Below is a small trained network, with its code and all its weights. Each question gives an input and a class and asks what happens when units are switched off, that is, made to give their printed mean instead of their output.

import numpy as np


def w(rows, s, z=0):
    codes = np.array(rows[::2]) - 128.0
    scale = np.full(codes.shape[1], s)
    scale[-1] = z or s
    return codes * scale


def f(y):
    return np.maximum(y, 0)


def log_softmax(a):
    a = a - a.max(-1, keepdims=True)
    return a - np.log(np.exp(a).sum(-1, keepdims=True))


def net(x, mask):
    res = np.array(x, float).reshape(1, 5) / 4 @ E
    y = f(res @ A[0][:, :-1].T + A[0][:, -1])
    res = res + np.where(mask, y, B[0][:, -1]) @ B[0][:, :-1]
    return log_softmax(res[-1] @ U[:, :-1].T + U[:, -1])


A, B = {}, {}
E = w([
[134,27,93],'x0',
[127,126,127],'x1',
[3,139,41],'x2',
[127,125,127],'x3',
[10,84,210],'x4',
],0.0062)
A[0] = w([
[165,125,81,59],'n1',
[204,149,118,89],'n2',
[131,129,125,98],'n3',
[180,149,156,159],'n4',
[132,247,124,120],'n5',
[159,216,96,114],'n6',
[155,37,73,120],'n7',
[140,145,47,97],'n8',
[75,141,182,109],'n9',
[102,180,20,116],'n10',
[132,97,213,104],'n11',
[118,116,132,254],'n12',
[42,136,105,107],'n13',
[159,88,80,118],'n14',
],0.015,0.0082)
B[0] = w([
[126,71,72,151],'n1',
[150,81,94,190],'n2',
[146,145,116,128],'n3',
[170,145,132,210],'n4',
[73,193,212,214],'n5',
[88,65,74,203],'n6',
[77,195,216,199],'n7',
[109,67,72,185],'n8',
[78,86,83,176],'n9',
[206,123,146,227],'n10',
[177,75,126,179],'n11',
[68,149,1,255],'n12',
[206,96,150,198],'n13',
[87,115,122,174],'n14',
],0.031,0.0079)
U = w([
[114,151,92,254],'0',
[71,42,139,9],'1',
[120,175,76,168],'2',
[182,115,133,199],'3',
[35,100,183,136],'4',
[148,209,119,24],'5',
[170,186,229,13],'6',
[202,233,252,7],'7',
],0.012,0.0071)

Each question gives the input, the list of numbers given to net, and the class t.
The units are the neurons (one row each of A and B). Each row of codes is followed by its name. A weight is (code - 128) times the scale printed after its matrix; where a second scale follows, it is the last column's (A, B and U).
mask holds one flag per neuron, in row order. A switched-off neuron (its flag False) gives its mean, the last column of its row in B, instead of its output. The means were averaged over made-up inputs and are rounded, as every weight is.
A unit's drop is (log p(t) with every unit on - log p(t) with that unit switched off) / (log p(t) with every unit on - log p(t) with every unit switched off).
The circuit of an input: a set's keep is (log p(t) with only the set's units on - log p(t) with every unit switched off) / (log p(t) with every unit on - log p(t) with every unit switched off). Starting from the 12 units with the biggest drops (on a tie, the unit counted first), units are removed one at a time, each time the one whose removal leaves the highest keep (on an exact tie, the one counted first), for as long as the keep stays at least 0.8.
circuit, biggest first: the units of the circuit, biggest drop first
unit that matters most: the unit with the biggest drop
k most important neurons: the k neurons with the biggest drops, biggest first
drop of u: that unit's drop, to one decimal
input [-4,-7,8,7,-6], class 3: circuit, biggest first : (n10)
input [-7,1,-5,-3,8], class 1: 4 most important neurons : (n9; n11; n7; n10)
input [2,5,-1,5,-8], class 1: circuit, biggest first : (n6; n8)
input [4,4,7,-3,-6], class 3: 2 most important neurons : (n10; n9)
input [-1,2,6,5,-7], class 1: 3 most important neurons : (n8; n6; n4)
input [-2,0,5,-4,-2], class 3: 2 most important neurons : (n10; n13)
input [-1,0,8,5,-5], class 3: 2 most important neurons : (n10; n13)
input [-4,6,-8,-7,1], class 3: 3 most important neurons : (n11; n7; n4)
input [7,4,-2,5,6], class 4: 2 most important neurons : (n7; n10)
input [1,2,8,-2,0], class 3: 2 most important neurons : (n13; n10)
input [3,-1,-6,0,-7], class 1: circuit, biggest first : (n2; n14)
input [-3,-3,4,-2,-5], class 1: 3 most important neurons : (n6; n8; n4)
input [7,-3,-3,5,-1], class 4: 2 most important neurons : (n7; n10)
input [5,-2,-5,5,-6], class 1: circuit, biggest first : (n14)
input [0,2,-3,-1,-5], class 1: 3 most important neurons : (n6; n2; n10)
input [-5,3,3,2,-4], class 4: 4 most important neurons : (n5; n6; n12; n13)
input [6,-3,-4,4,2], class 4: 4 most important neurons : (n7; n10; n13; n2)
input [-8,-5,-1,-7,-1], class 4: 2 most important neurons : (n5; n6)
input [5,-1,-1,-3,-2], class 4: 3 most important neurons : (n7; n10; n14)
input [-8,-2,-3,4,-3], class 4: unit that matters most : n5
input [-3,4,-8,-7,4], class 3: drop of n13 : -0.1
input [-6,-3,-7,0,8], class 1: drop of n7 : 0.1
input [6,-6,8,-6,-7], class 3: drop of n6 : 0.1
input [3,4,8,4,-8], class 1: drop of n7 : 0.0
